Small tables with named rows and columns. After each table, cells are looked up by row and column.

Megomu:
	Zegek	Baganuf
Ved	67.465	24.613
Git	89.205	66.664
Zaf	32.700	48.985
Bif	63.434	24.290
Reg	54.462	93.877

What is the Baganuf of Reg in Megomu?
93.877
What is the Baganuf of Git in Megomu?
66.664
What is the Zegek of Bif in Megomu?
63.434
What is the Zegek of Zaf in Megomu?
32.700
What is the Baganuf of Ved in Megomu?
24.613
What is the Baganuf of Bif in Megomu?
24.290
What is the Zegek of Ved in Megomu?
67.465
What is the Baganuf of Zaf in Megomu?
48.985
What is the Zegek of Reg in Megomu?
54.462
What is the Zegek of Git in Megomu?
89.205
Row with the largest Zegek: Git

Kaleta:
cols = Mog, Kef, Kopelon, Repifu, Bom, Vozuv, Supile, Nufedim
Vafib: [-27.83, 70.14, -33.51, 18.74, 19.89, -40.50, 3.22, -43.15]
Fifunim: [17.84, 42.03, 14.41, 41.90, 48.63, -69.40, 34.68, -4.63]
Ramivi: [8.20, 4.60, 25.22, 21.46, 18.68, -10.53, 18.24, 6.68]

What is the Kef of Ramivi in Kaleta? 4.60
What is the Kopelon of Fifunim in Kaleta? 14.41
What is the Kopelon of Vafib in Kaleta? -33.51
What is the Supile of Ramivi in Kaleta? 18.24
What is the Supile of Fifunim in Kaleta? 34.68
What is the Mog of Vafib in Kaleta? -27.83
What is the Supile of Vafib in Kaleta? 3.22
What is the Kef of Vafib in Kaleta? 70.14
What is the Repifu of Ramivi in Kaleta? 21.46
What is the Kopelon of Ramivi in Kaleta? 25.22
What is the Bom of Ramivi in Kaleta? 18.68
What is the Bom of Vafib in Kaleta? 19.89
What is the Nufedim of Ramivi in Kaleta? 6.68
What is the Repifu of Fifunim in Kaleta? 41.90
What is the Mog of Ramivi in Kaleta? 8.20
What is the Vozuv of Vafib in Kaleta? -40.50
What is the Repifu of Vafib in Kaleta? 18.74
What is the Mog of Fifunim in Kaleta? 17.84

Niv =
,Gevez,Ruv,Pidedat,Nomu,Sapimok
Mip,193,133,126,155,161
Nudirad,180,89,226,125,183
Sogu,87,162,134,171,156
Ral,108,16,184,131,140
Vib,102,152,84,110,129
Lasefiv,96,191,186,166,133
Daga,30,109,106,191,119
Goga,33,115,110,213,100
Nov,79,162,110,146,145
Lili,194,132,124,150,162
Raf,98,193,188,177,124
Rolig,98,39,143,188,131
Tuduz,110,20,192,128,141
Buvu,193,129,111,133,151

Nomu of Buvu is 133
Ruv of Buvu is 129
Gevez of Lasefiv is 96
Ruv of Goga is 115
Sapimok of Rolig is 131
Pidedat of Lasefiv is 186
Ruv of Nov is 162
Pidedat of Lili is 124
Pidedat of Tuduz is 192
Nomu of Vib is 110
Gevez of Mip is 193
Pidedat of Rolig is 143
Gevez of Vib is 102
Nomu of Tuduz is 128
Pidedat of Ral is 184
Sapimok of Lili is 162
Gevez of Lili is 194
Gevez of Raf is 98

Table Motaz
columns: Vurigu, Fedib, Forab, Tuf, Kogusit
Gorema: [128, 99, 73, 58, 106]
Mamo: [70, 74, 65, 87, 107]
Dul: [143, 109, 210, 118, 3]
Vedes: [168, 73, 138, 51, 37]
Boti: [85, 39, 73, 81, 79]
Libuz: [90, 91, 108, 101, 80]
Sul: [185, 99, 134, 68, 47]
Nin: [88, 109, 129, 114, 74]
Bunumo: [57, 100, 56, 107, 128]
Pugi: [115, 106, 175, 116, 33]
Ket: [96, 122, 110, 105, 93]
Retuk: [88, 103, 130, 116, 70]
Kidizep: [125, 151, 37, 41, 163]
Kom: [103, 76, 83, 76, 89]

Nin, Kogusit => 74
Retuk, Tuf => 116
Retuk, Vurigu => 88
Dul, Fedib => 109
Kidizep, Forab => 37
Sul, Forab => 134
Pugi, Forab => 175
Vedes, Tuf => 51
Pugi, Vurigu => 115
Ket, Fedib => 122
Kidizep, Fedib => 151
Libuz, Fedib => 91
Boti, Forab => 73
Pugi, Kogusit => 33
Ket, Tuf => 105
Bunumo, Vurigu => 57
Sul, Fedib => 99
Vedes, Vurigu => 168
Bunumo, Forab => 56
Row with the largest Forab: Dul

Kibif =
       Mupuzez  Kun
Molav       80   69
Nor         48  214
Relit      200  113
Ral        111   64
Koded      130  175
Kep        170  176

Relit, Mupuzez => 200
Kep, Kun => 176
Ral, Mupuzez => 111
Molav, Mupuzez => 80
Kep, Mupuzez => 170
Molav, Kun => 69

Biloro:
fields: Nar, Paf
Zameki: [43.644, 28.182]
Zur: [97.094, 51.561]
Lirote: [52.212, -10.847]
Gabar: [-49.626, -2.117]
Kabufuz: [3.998, -68.609]
Dalot: [58.918, -37.391]
Zus: [58.718, -41.793]
Puda: [25.977, 55.123]
Mer: [-3.448, 36.600]
Gatuki: [47.247, 75.123]

Gatuki, Paf -> 75.123
Lirote, Paf -> -10.847
Zus, Paf -> -41.793
Zur, Paf -> 51.561
Mer, Paf -> 36.600
Puda, Paf -> 55.123
Kabufuz, Nar -> 3.998

Dazet:
fields: Sim, Mume, Gul, Vuz, Zegul, Penalof, Pivilus, Gaz, Gili, Tatob
Fef: [113, 119, 121, 119, 117, 112, 117, 113, 119, 115]
Nit: [118, 115, 114, 117, 115, 118, 116, 116, 120, 118]
Musi: [197, 92, 51, 117, 117, 215, 116, 116, 120, 128]
Vem: [114, 99, 94, 111, 107, 110, 109, 127, 120, 136]
Vodas: [116, 144, 105, 199, 139, 122, 129, 21, 108, 116]
Ruvelem: [123, 121, 117, 154, 114, 120, 118, 92, 206, 143]

Sim of Musi = 197
Gul of Vodas = 105
Zegul of Ruvelem = 114
Pivilus of Vodas = 129
Gili of Musi = 120
Mume of Ruvelem = 121
Gili of Vem = 120
Pivilus of Ruvelem = 118

Nutid:
,Foperiv,Runen,Bagigam,Rik,Sisev
Riz,112,161,130,139,150
Tane,169,86,234,173,126
Bagevof,38,229,69,127,180
Ratuk,108,157,182,165,146
Nomida,132,115,213,168,134
Sugug,160,123,159,146,123
Far,131,181,103,117,185

What is the Runen of Riz in Nutid? 161
What is the Bagigam of Riz in Nutid? 130
What is the Runen of Far in Nutid? 181
What is the Bagigam of Ratuk in Nutid? 182
What is the Runen of Bagevof in Nutid? 229
What is the Foperiv of Sugug in Nutid? 160
What is the Rik of Far in Nutid? 117
What is the Bagigam of Far in Nutid? 103
What is the Sisev of Tane in Nutid? 126
What is the Bagigam of Nomida in Nutid? 213
What is the Rik of Ratuk in Nutid? 165
What is the Sisev of Nomida in Nutid? 134
What is the Sisev of Far in Nutid? 185
What is the Runen of Ratuk in Nutid? 157
What is the Rik of Tane in Nutid? 173
What is the Foperiv of Riz in Nutid? 112
What is the Foperiv of Far in Nutid? 131
What is the Runen of Tane in Nutid? 86
Which row has the largest Bagigam? Tane

Lis
fields: Sil, Dadonoz, Vid, Mene, Kozetot, Felalob, Dulolap, Beseko, Mado
Lefaba: [0.324, 0.367, 0.656, 0.370, 0.577, 0.327, 0.448, 0.469, 0.478]
Vol: [0.280, 0.506, 0.471, 0.837, 0.440, 0.683, 0.389, 0.424, 0.617]
Leki: [0.403, 0.539, 0.325, 0.777, 0.351, 0.693, 0.399, 0.411, 0.546]
Mefenuz: [0.741, 0.471, 0.175, 0.150, 0.288, 0.351, 0.489, 0.437, 0.237]
Tisuzo: [0.381, 0.477, 0.440, 0.627, 0.432, 0.563, 0.418, 0.423, 0.521]
Milem: [0.733, 0.539, 0.072, 0.347, 0.216, 0.509, 0.463, 0.403, 0.289]

Vol, Kozetot: 0.440
Tisuzo, Mene: 0.627
Leki, Sil: 0.403
Leki, Dulolap: 0.399
Milem, Kozetot: 0.216
Vol, Mado: 0.617

Vedi:
	Pip	Zuv	Zuk
Nafodu	52349	52101	62386
Lukitap	91529	69615	47995
Nituvat	59218	58794	15473
Dorilu	69557	78301	33959
Lil	94579	69780	42832

Pip of Nafodu is 52349
Zuk of Dorilu is 33959
Zuk of Lukitap is 47995
Zuv of Dorilu is 78301
Pip of Nituvat is 59218
Zuv of Nituvat is 58794
Zuk of Nafodu is 62386
Pip of Dorilu is 69557
Zuv of Lukitap is 69615
Zuk of Nituvat is 15473
Pip of Lukitap is 91529
Zuk of Lil is 42832
Zuv of Lil is 69780
Zuv of Nafodu is 52101
Pip of Lil is 94579

Miris:
columns: Gikof, Kamulub, Leket, Taz, Piloke, Momoko, Rabaf, Fusem
Sesep: [119, 93, 196, 141, 207, 159, 188, 162]
Terade: [119, 143, 51, 244, 132, 168, 190, 180]
Kul: [160, 161, 161, 160, 162, 159, 157, 159]
Kud: [167, 162, 152, 151, 126, 166, 190, 162]
Bizize: [160, 160, 158, 160, 157, 160, 162, 160]

Kul, Taz => 160
Terade, Gikof => 119
Kul, Leket => 161
Kud, Gikof => 167
Sesep, Fusem => 162
Terade, Leket => 51
Terade, Piloke => 132
Kud, Kamulub => 162
Kul, Gikof => 160
Kud, Fusem => 162
Bizize, Leket => 158
Sesep, Piloke => 207
Sesep, Leket => 196
Kul, Momoko => 159

